In the rows, zero is written as 128.
Each row of numbers stands for one thing and depends on some of the facts below. Use the named rows to name the rest.

Some things and their rows:
bemi: [120 150 116 100  96  93 120 144 130  68 134 145 135 138 193 119 157 122
 161 137 120 110 100  93 128 164 138]
stuluton: [147 162 127 119  97  89 116 127 127  66 128 140 135 116 195 104 139 124
 163 127 107  99 119  87 127 160 140]
ravum: [146 114 181 109 143 128 116 105 155 123 142 144  87 125 103 176 129 152
 122 112 131  92 151 153 139 115 120]
pliren: [186 120 134 141 140 130 127 124 102 171 126 145  83 170 103 142 128 112
 120 140 111 129 160 143 171 110 103]
vilebi: [112 166 110 146 102 110 124 130 142 105 142 115 105 132 180 106 156 139
 164 128 129 149 106  97  99 152 159]
pufli: [126 151 117 101 100  89 126 147 132  70 131 135 130 131 191  95 155 126
 157 138 116 110  92  94 121 162 132]
drafam: [127 144 105 121  93 112 134 141 140  75 132 136 139 132 198 121 143 116
 172 136 115 106 101  83 119 174 139]
konos: [137 142 122 105 101  90 131 156 132  65 128 128 123 115 193  80 142 120
 151 141 117 110  94  87 115 157 120]
gusok: [ 71 136 147 176 158 138 111 104 151 167 144  80 147  71  90  93 117 144
  93  92 152 179 174 132 108  84 153]
brebroko: [ 96 122 104 182 154 146 120 123 115 207 129 112 148 117  66  90  95 143
 101 109 152 194 177 159 114  97 174]
vunu: [137  98 164  88 147 154 142 110 131  99 105 135 149 133 120 201 141  79
  99 150 107  76 100 122 181 123  51]
sevu: [168 118 128 139 136 135 139 125 109 173 125 146  85 180 102 159 124 129
 122 140 119 132 138 151 153 120 106]
dosigra: [166  94 131 114 147 127 137 146 114 168 131 149  80 175  98 132 135 123
 115 142 123 136 145 152 162 111  97]
groram: [152 149  74 127 100 109 113 156  97 135 134 151 107 155 157  78 146 127
 159 136 128 152 134 117 121 148 170]
nedril: [182 107 134  97 146 148 151 110  76 134  79 150 143 166  93 177 111  90
 101 162  93  76  93 146 176 119  51]
ploklok: [160 172  84 120  90  94 120 137  78 109 104 167 135 166 169  99 119 112
 169 147 113 113 109 108 133 171 146]
plesto: [ 59 121 146 160 153 144 118 113 163 169 153  91 147  82  79 112 109 175
  97  92 167 172 158 162  85  92 174]
brigen: [ 90 121 104 177 147 151 125 124 108 212 130 105 152 123  68  94  99 147
  97 110 154 200 170 159 112  94 164]
luser: [ 88 133  99 183 155 144 114 122 110 209 129 107 149 116  65  98 100 131
 102 109 157 197 175 153 121 103 168]
plisistom: [177 122 131 144 146 129 140 124 104 168 116 148  70 174  95 139 116 127
 122 138 118 122 141 149 151 114  94]

Facts:
δ a <- bapak, bemi, biplu, brofes, bropus, dogres, dovur, drafam, dramar, druplem, duto, fadri, faskuzil, fidim, fitro, flaflen, flanor, flestin, flilun, flipan, flosko, fluva, gador, gaflan, gaklis, gido, gigri, godru, gosta, gragul, grasal, gridrem, gruden, grukle, gruski, grustagim, gudrur, gupu, gusok, kasas, kasunun, kifli, klazil, klodregor, kloskas, klugre, konos, lepleze, lidil, litren, luflo, lunir, luvukle, luzu, mifos, mugor, naso, nidasel, notris, nukuplur, pabik, pafen, peskos, petu, pezun, pibra, plagik, plenem, plesto, plidrer, pligrevok, plikabror, plinom, pogri, poklen, pufli, pustapin, putrum, rapal, ravum, rideplek, rugrem, rurek, sekle, sigres, skadren, skameda, skaros, skaskur, skubes, skugabrim, sofu, stazes, stenol, stibe, storor, stuluton, stumes, tatro, tepur, teren, tigases, todrik, tolos, tostok, trasku, tratis, trepim, trofon, trudras, vapak, vebu, viba, vilebi, vobri, voga, vunu, zegiduk, zitom, zotreruk
δ b <- befiplok, bikaska, bikluko, brebroko, bregum, brigen, dadal, dagan, dizom, dosigra, dramu, dreva, drevel, duflon, dugrur, flesas, flinin, flozor, flubustik, fugriflir, fuster, geklim, gelek, gestal, gidi, gridis, groram, kabisak, kebrur, kiba, kigrum, kledripe, klezul, listibi, lofim, loza, luser, mepibram, miflon, nedril, pedrel, pevibis, pliren, plisistom, ploklok, ratum, rizo, samol, sestopur, sevu, sotrum, steros, stodrigril, stuplan, tafir, tagas, tefabar, tozus, trunam, vosos, vuve, zalol, zatro, zigrestam, zoza, zutis
dadal Ω: viba, luzu, pedrel, dramu, kigrum, dagan
duflon Ω: trasku, drafam, vobri, skaskur
faskuzil Ω: tolos, plidrer, luzu, skameda, plisistom, nedril
fitro Ω: klugre, biplu, flestin, sestopur
flaflen Ω: gosta, gigri, pogri, brebroko, pustapin, sevu, luser
fluva Ω: kifli, dizom, gosta, tostok, brigen, tafir, ratum
gaflan Ω: sigres, pibra, gudrur, pligrevok
gidi Ω: viba, vilebi, lunir, pustapin, sestopur, pezun, vosos, tefabar
grustagim Ω: kifli, tigases, vilebi, trasku, voga, gupu, fugriflir, kabisak
kasunun Ω: skubes, pafen, rapal
kiba Ω: skubes, gruden, dramar, drevel, vosos, bregum
kledripe Ω: kifli, druplem, vilebi, tepur
klezul Ω: klugre, godru, ploklok, zoza, kloskas, fugriflir, bikluko, luser
lepleze Ω: pliren, flanor, gudrur, bikaska
mugor Ω: flesas, gosta, petu, flipan, pedrel, mepibram, flanor
peskos Ω: skubes, dovur, trasku
plagik Ω: tigases, pufli, plinom, putrum
plesto Ω: bropus, tefabar, kebrur, ratum
ravum Ω: pabik, tolos, luflo, pliren, trepim, pafen, bapak, stuluton
rideplek Ω: vapak
rizo Ω: poklen, luzu, brofes, trofon, dogres, tratis
rugrem Ω: fidim, pibra, gestal, dramu
sekle Ω: fadri, pliren, lidil
skugabrim Ω: plidrer, notris, miflon, pustapin, plenem, litren, tefabar
sofu Ω: plikabror, skadren, gaklis, voga, luvukle, zitom
sotrum Ω: ploklok, flestin, grukle, skameda, bapak
stazes Ω: klugre, pibra, tafir, litren
stenol Ω: klazil, nukuplur, kasas, todrik, gruski
steros Ω: flesas, rurek, nukuplur, flosko
stibe Ω: nidasel, gusok, skameda, listibi, brofes, bikaska
stodrigril Ω: konos, plidrer, flilun, tratis, lofim, gido, stumes
storor Ω: sigres, godru, trasku, flozor, bemi, klodregor, luvukle, groram
stuplan Ω: flesas, gosta, trunam, flinin, zutis, vosos
tagas Ω: gruden, flubustik, dramar, skaskur, fuster, bregum, stumes, zegiduk
tatro Ω: godru, gelek, skaros, befiplok
teren Ω: gridrem, konos, sigres, grasal, dosigra, vuve, dugrur, duto, putrum, gruski
tozus Ω: fadri, gigri, vapak, flilun, duto, dogres
trudras Ω: gragul, kasas, gudrur, tefabar, groram
zalol Ω: pabik, sigres, pevibis, drevel, vunu
zatro Ω: skubes, gador, pevibis, zoza, gridis, skaskur, mifos, pligrevok
zigrestam Ω: flosko, drafam, pezun, geklim, vosos, befiplok
zotreruk Ω: naso, gigri, dreva, loza, samol, rapal, bapak
Θ c <- bapak, bemi, biplu, brofes, dizom, drafam, dreva, drevel, duflon, flesas, flosko, gestal, gido, gragul, grasal, gruden, gupu, kebrur, kloskas, konos, lidil, luflo, mugor, notris, pabik, pedrel, peskos, pibra, pligrevok, ploklok, pufli, sigres, skameda, skaros, skubes, skugabrim, sotrum, stenol, storor, stuluton, stumes, tagas, trofon, voga, vuve, zotreruk, zutis
Θ d <- befiplok, bikluko, brebroko, bregum, brigen, dagan, fadri, flaflen, flestin, fluva, fuster, gaflan, gidi, gigri, grukle, grustagim, gudrur, gusok, kabisak, kasunun, kiba, klodregor, litren, lofim, luser, miflon, naso, nukuplur, pevibis, plenem, plesto, rapal, rideplek, rizo, samol, sekle, sestopur, sofu, stazes, steros, tatro, tefabar, tigases, tozus, trepim, vapak, vosos, zoza
Θ g <- bikaska, dogres, dosigra, dramar, dramu, fitro, flipan, gaklis, gelek, gridrem, kifli, kigrum, klazil, kledripe, luzu, plidrer, plinom, pliren, plisistom, poklen, ravum, rugrem, rurek, sevu, skadren, skaskur, stodrigril, tepur, todrik, vebu, viba
Θ e <- bropus, dadal, duto, faskuzil, flilun, flozor, fugriflir, gosta, gridis, gruski, kasas, lepleze, listibi, lunir, mepibram, mifos, nedril, nidasel, pafen, pezun, plikabror, pogri, stibe, tafir, teren, tolos, tostok, trasku, trunam, vunu, zalol, zegiduk, zigrestam, zitom
Θ f <- dovur, druplem, dugrur, fidim, flanor, flinin, flubustik, gador, geklim, godru, groram, klezul, klugre, loza, luvukle, petu, plagik, pustapin, putrum, ratum, stuplan, tratis, trudras, vilebi, vobri, zatro

Name these rows:
No name comes twice in this set of rows, the named rows included.
[142 119 162 149 140 140 146 105 152 140 142 113  82 152 128 170 147 137
 122 124 115 128 124 130 140 120  89] : viba
[ 73 108 137 165 149 153 123 129 160 172 160  74 162  78 103 101 126 149
  88  93 144 194 179 133 118  88 153] : nukuplur
[150  76 177  41 153 145 141 123 138  85 108 143 148 129 102 191 135 116
  88 151 118  63  89 155 154 112  60] : teren
[139 143 111 117  87 113 137 146 139  74 145 127 143 125 204 116 147 130
 169 131 105 112 110  87 120 169 138] : flosko
[134 143 117 130 103 102 142 150 135  68 125 134 121 111 191  91 132 114
 170 140 121  99  92  86 114 168 122] : stumes
[154 131  84  92  91 109 132 165 102 100 117 183 132 153 153 112 110 126
 181 148 137  95 109 131 112 179 159] : duflon
[154 136  94 111 103 114 112 162 116 127 126 181 101 133 134  98 115 130
 187 132 153 120 139 132  91 152 196] : zatro
[ 90  92 106 163 156 158 123 146 133 201 130 134 148  91  49 101  80 138
 118 107 180 170 186 168 100 102 188] : kiba
[168 141  80 121  94 104 137 164  94 110 114 170 133 152 164  92 120  96
 174 149 120 107 119 105 134 171 145] : drevel
[159 108 128 134 139 136 134 134 114 171 128 157  89 187  99 162 130 117
 121 142 127 133 143 157 162 122 108] : gelek
[140 152 131 100  91 100 133 132 136  64 127 144 130 125 179 117 125 166
 165 131 125  88  87 121  86 164 148] : skugabrim
[129 169 112 148 104 115 124 133 142 104 140 111 103 119 181  94 153 140
 164 123 122 135 107  94  96 143 160] : pustapin

The same things again, as new rows of numbers:
Known rows:
vobri: [100 121 102 132  93 181 114 142 107 168 129 201 150 132 129 152 137 141
  84 118 120 137 140 126 163 120 107]
duflon: [ 91 169 164 140 164  93 149 126 140  31 105 156 149 112 121 111 110  90
  70 124  96 106 100 107 120 134 181]
rizo: [166 179 152 111 177  35 149 117 142  57 113 118  95 111 126 104 136  96
 159 137 125 124 173 116 153 152 161]
luzu: [159 121 152 164 119 148 125 137 114 202 143 127  98 152 136 125 144 151
 141 112 140 145 132 138 144 154 134]
gelek: [166 122 114  76 119  82 149 107 120  62 182 113 104 155 125 104 115 155
 148 146 106 112 172 109 150 142 174]
stumes: [ 85 170 162 166 109 180 113 137 142 142 100 157 157 114 138 143 115 103
  89 100 135 113  37 144 103 140 115]
sevu: [168 141 117  75 107  77 148 111 118  65 179 103 100 156 126 106 114 140
 145 148 105 111 166 111 148 147 172]
pevibis: [155 104 101  55 183  88 148  99 136  46 189  97 118 136 122 106 116 108
 145 154 114 115 151 125 118 147 132]
gaklis: [136  75 119 166 105 170 101 136 106 185 114 103 118 157 133 130 133 166
 129 125 130 139 124 128 138 158 134]
stuplan: [152 175 110 103 161  85 147 139 122  71 177 171 114 113 116 125 110 100
 104 188  89 118 170 106 168  63 173]
gosta: [128  92 100 150 102 108 130 137 114 211  88  76 123 134 120 136 135 100
 161 141 135 147 133 133 136  63 109]
loza: [157 174  98  31 112 127 148 133 126  85 180 200 133 125 126 125 118 128
 126 139 102 114 177 116 160 111 125]
pustapin: [120 172 112 148  83 186 138 139 115 201 150 201 152 123 125 148 134 159
 105 115 129 143 155 120 165  94 106]
gridrem: [131  79 121 166 114 171 101 134 106 180 116  94 112 155 135 136 129 160
 131 130 135 140 140 135 139 151 134]
kloskas: [ 88 171 161 161  86 186 115 135 142 152 103 177 154 114 138 143 115 133
 100 108 143 113  55 142 101 132 116]
dizom: [104 176 150  87  96 133 146 108 144  42 137 174 156 113 133 110 110 122
 129 114 120 105 149 117 104 119 155]
pufli: [ 92 171 158 165  90 177 102 135 143 141  86 169 155 114 140 145 116 119
 101 105 138 108  79 141 101 139 119]
ratum: [158 174  96  41  81 132 148 136 127  91 183 196 137 121 120 128 117 174
 124 140 107 115 165 106 163  89 132]
plinom: [136  82 121 154 101 170 101 136 106 183 104 107 120 152 134 133 134 160
 133 127 133 141 125 126 139 152 137]
fuster: [163 127 106  55 152  70 149 103 135  64 182 101 126 140 123 102 121  89
 146 142 113 116 157 120 131 138 141]

Name these rows:
No name comes twice in this set of rows, the named rows included.
[109 147 127 167 113 161 112 139 111 129  80 204 135 113 125 153 143 159
  97 132 126 141 169 109 166 132 114] : plagik
[166 171 142  54 125  71 151 135 138  30 189 201 115 109 115 115 134 208
 115 119 126 116 170 107 163 112 136] : klezul
[ 91  93 156 166 194 190 132 138 140  41 150 141 152 120 132 144 116  76
  47 102 111 108  20 141 108 145 121] : skubes
[135 180 176 136 154  49 149 120 143  33 172 199 132 110 130 105 119 111
 120 105 137 106 140 123 105 138 156] : sotrum
[168 163 119  95 113  81 150 108 139  96 184  96 128 118 117 102 114 185
 161 158 128 122 167 106 117 117 154] : tefabar
[120 158 105 144  98 175 115 138 116 200 121 204 142 125 136 152 139 141
 111 115 130 143 161 139 160 128 104] : tratis
[104 157 121 169 181 176 116 138 125 152 112 186 124 110 120 153 120 237
  90 170 127 150 181 119 158 125 109] : trudras
[ 96  65  96 135 117 109 115 136 107  66  73  96 140 141 117 139 153  94
 147 116 143 135  41 119 113 127 104] : trasku
[ 88 126 152 165 167 189  90 126 144  55  82 143 153 113 137 150 109 187
  86 124 138 117 131 144  97 149 107] : sigres
[149  83 133 159  70 157 106 138 100 169  79 117 136 154 127 133 141 196
 137 114 133 134 134 106 145 151 155] : kifli
[166 157 124  65 100  67 150 108 139  96 195 118 127 129 118 103 123 144
 151 125 132 120 160 110 122 131 140] : sestopur
[ 91 105 167 173 183 176 124 141 141  35  86 142 154 111 127 143 123  90
  52 106 114 109  21 119 113 155 146] : peskos
[171 161 160 123 174  29 149 122 125  43 126 116  92 127 126 104 122 137
 152 152 106 117 163 109 162 149 184] : stodrigril

Now the same things, written a new way:
Some rows with their names:
luvukle: [134 121 136 124 116 130 118 134 123 137 129 134 138 123 145 127 129 132
 131 127 132 131 111 137 128 122 122 123 117 129 162 133]
stodrigril: [116 134 121 129 124 131 115 123 113  98 126 123  97 116 103 133 132 134
 143 138  96 146 180 122 134 117 154 107 129 132  30 139]
skaskur: [124 120 122 116 115 130 116 127 110  89 133 130 118 112 107 129 140 134
 150 156  97 128 165 119 132 116 126  88 126 118  56 129]
zoza: [130 151 140 134 127 122 128 128 142 133 127 116 132 127 123 131 131 129
 117 123 135 132 128 139 130 140 139 124 132 126 158 126]
dagan: [125 150 132 137 133 124 129 126 148 135 126 115 126 129 127 132 131 128
 118 125 133 129 115 139 126 137 144 131 133 128 136 124]
dugrur: [127 135 140 131 121 124 113 130 134 138 126 126 123 122 144 133 121 136
 125 122 131 128 134 149 129 122 153 139 124 136 176 133]
mugor: [122 116 116 131 140 135 142 126 122 139 123 130 122 134 135 124 124 126
 122 130 142 134 127  99 124 137 114 146 126 126 127 127]
tatro: [131 134 129 130 130 134 131 128 132 145 128 131 125 130 127 128 135 125
 122 126 136 145 122 115 125 142 105 123 125 124 116 134]
rapal: [138 131 130 130 131 126 131 128 134 139 130 125 134 131 124 130 133 131
 123 127 135 126 107 130 126 133 105 109 129 120 134 128]
nidasel: [136 113 125 125 134 126 131 129 128 131 136 140 136 138 135 125 120 119
 133 118 123 118 109 147 129 117 120 141 131 132 135 129]
grukle: [137 133 126 132 131 128 133 128 137 137 127 124 135 133 123 129 134 128
 123 125 134 127  96 130 126 131 106 112 127 121 118 127]
kasas: [131 114 126 120 127 126 128 132 131 133 136 143 136 135 137 127 121 121
 134 121 125 113 122 139 126 125 120 149 132 135 142 129]
gusok: [136 131 124 133 133 129 130 126 138 140 127 124 131 133 125 130 133 129
 122 126 133 123  93 129 124 130 107 114 126 123 110 126]
flipan: [115 117 111 119 119 132 125 132 117  89 130 131 111 118 114 129 140 135
 153 159  96 125 146 112 129 116 128  92 128 120  24 135]
zatro: [127 136 148 134 127 132 117 129 122 140 134 128 116 121 144 128 122 132
 126 119 131 158 152 142 135 129 150 140 122 131 186 141]
skameda: [134 119 121 130 136 126 138 125 126 131 122 122 139 135 127 125 126 129
 121 126 142 114 102 120 125 124 115 129 127 125 145 117]
bikaska: [118 134 120 128 120 123 122 129 121  84 128 119 109 116 106 132 132 137
 146 147  97 126 161 132 134 112 157  97 133 128  60 135]
kebrur: [121 139 129 134 132 124 136 126 135 130 120 115 131 131 131 127 123 127
 116 123 142 121 131 120 127 137 150 149 132 133 165 118]
kledripe: [112 139 121 128 116 131 121 128 116  89 125 124 107 114 107 130 136 131
 145 141  97 150 175 118 137 122 157 106 129 132  40 141]
fadri: [137 130 125 131 131 127 130 127 138 141 126 127 133 132 124 132 132 130
 121 126 135 118 100 129 122 130 106 115 128 124 122 125]

Rows to name:
No name comes twice in this set of rows, the named rows included.
[120 132 137 128 134 127 130 130 129 135 137 135 122 133 138 126 116 118
 128 115 125 142 156 140 134 135 151 163 135 137 166 137] : zigrestam
[131 149 135 138 132 121 132 129 141 134 127 115 127 129 123 132 127 132
 118 122 136 131 123 142 129 135 137 121 134 127 153 129] : samol
[117 133 138 134 129 134 121 133 131 137 132 128 113 123 152 130 124 133
 129 128 129 154 140 136 132 132 155 144 125 130 175 141] : stuplan
[128 134 139 126 125 119 127 131 131 130 134 131 134 133 132 127 116 121
 127 112 127 125 147 152 133 128 151 151 135 140 172 131] : flozor
[130 131 122 133 134 136 135 128 134 144 127 129 123 132 128 128 134 125
 123 126 133 144 111 116 126 139 105 124 126 123  99 134] : flaflen
[130 132 142 126 131 120 126 129 131 130 138 131 133 132 132 126 116 121
 127 116 126 128 152 154 134 128 152 151 136 135 191 129] : gridis
[127 121 121 129 135 130 137 125 126 132 122 125 136 131 129 125 128 126
 121 127 141 117 110 113 124 130 118 137 126 127 133 116] : notris
[121 131 132 133 139 128 131 127 132 134 135 132 121 137 135 126 116 118
 129 112 121 140 140 146 133 127 152 164 135 139 148 135] : dadal
[128 121 128 124 131 128 134 126 124 133 125 128 136 131 132 125 127 128
 120 131 144 120 129 108 125 137 117 137 127 123 164 115] : drafam
[133 116 121 130 135 127 139 126 125 138 123 125 133 133 127 126 122 131
 120 124 144 115 118 116 124 126 110 133 127 126 145 121] : lidil
[120 151 133 139 134 130 131 126 140 141 126 120 118 129 126 131 132 125
 118 120 134 147 134 125 129 145 140 138 131 130 131 132] : gidi
[126 139 133 135 132 121 138 127 131 126 121 114 135 131 127 126 121 130
 115 120 144 121 133 128 130 132 145 137 132 131 177 120] : ploklok
[129 137 149 129 124 126 110 128 130 135 135 124 124 118 145 130 125 134
 126 127 130 139 142 152 132 125 156 137 124 128 192 129] : flubustik

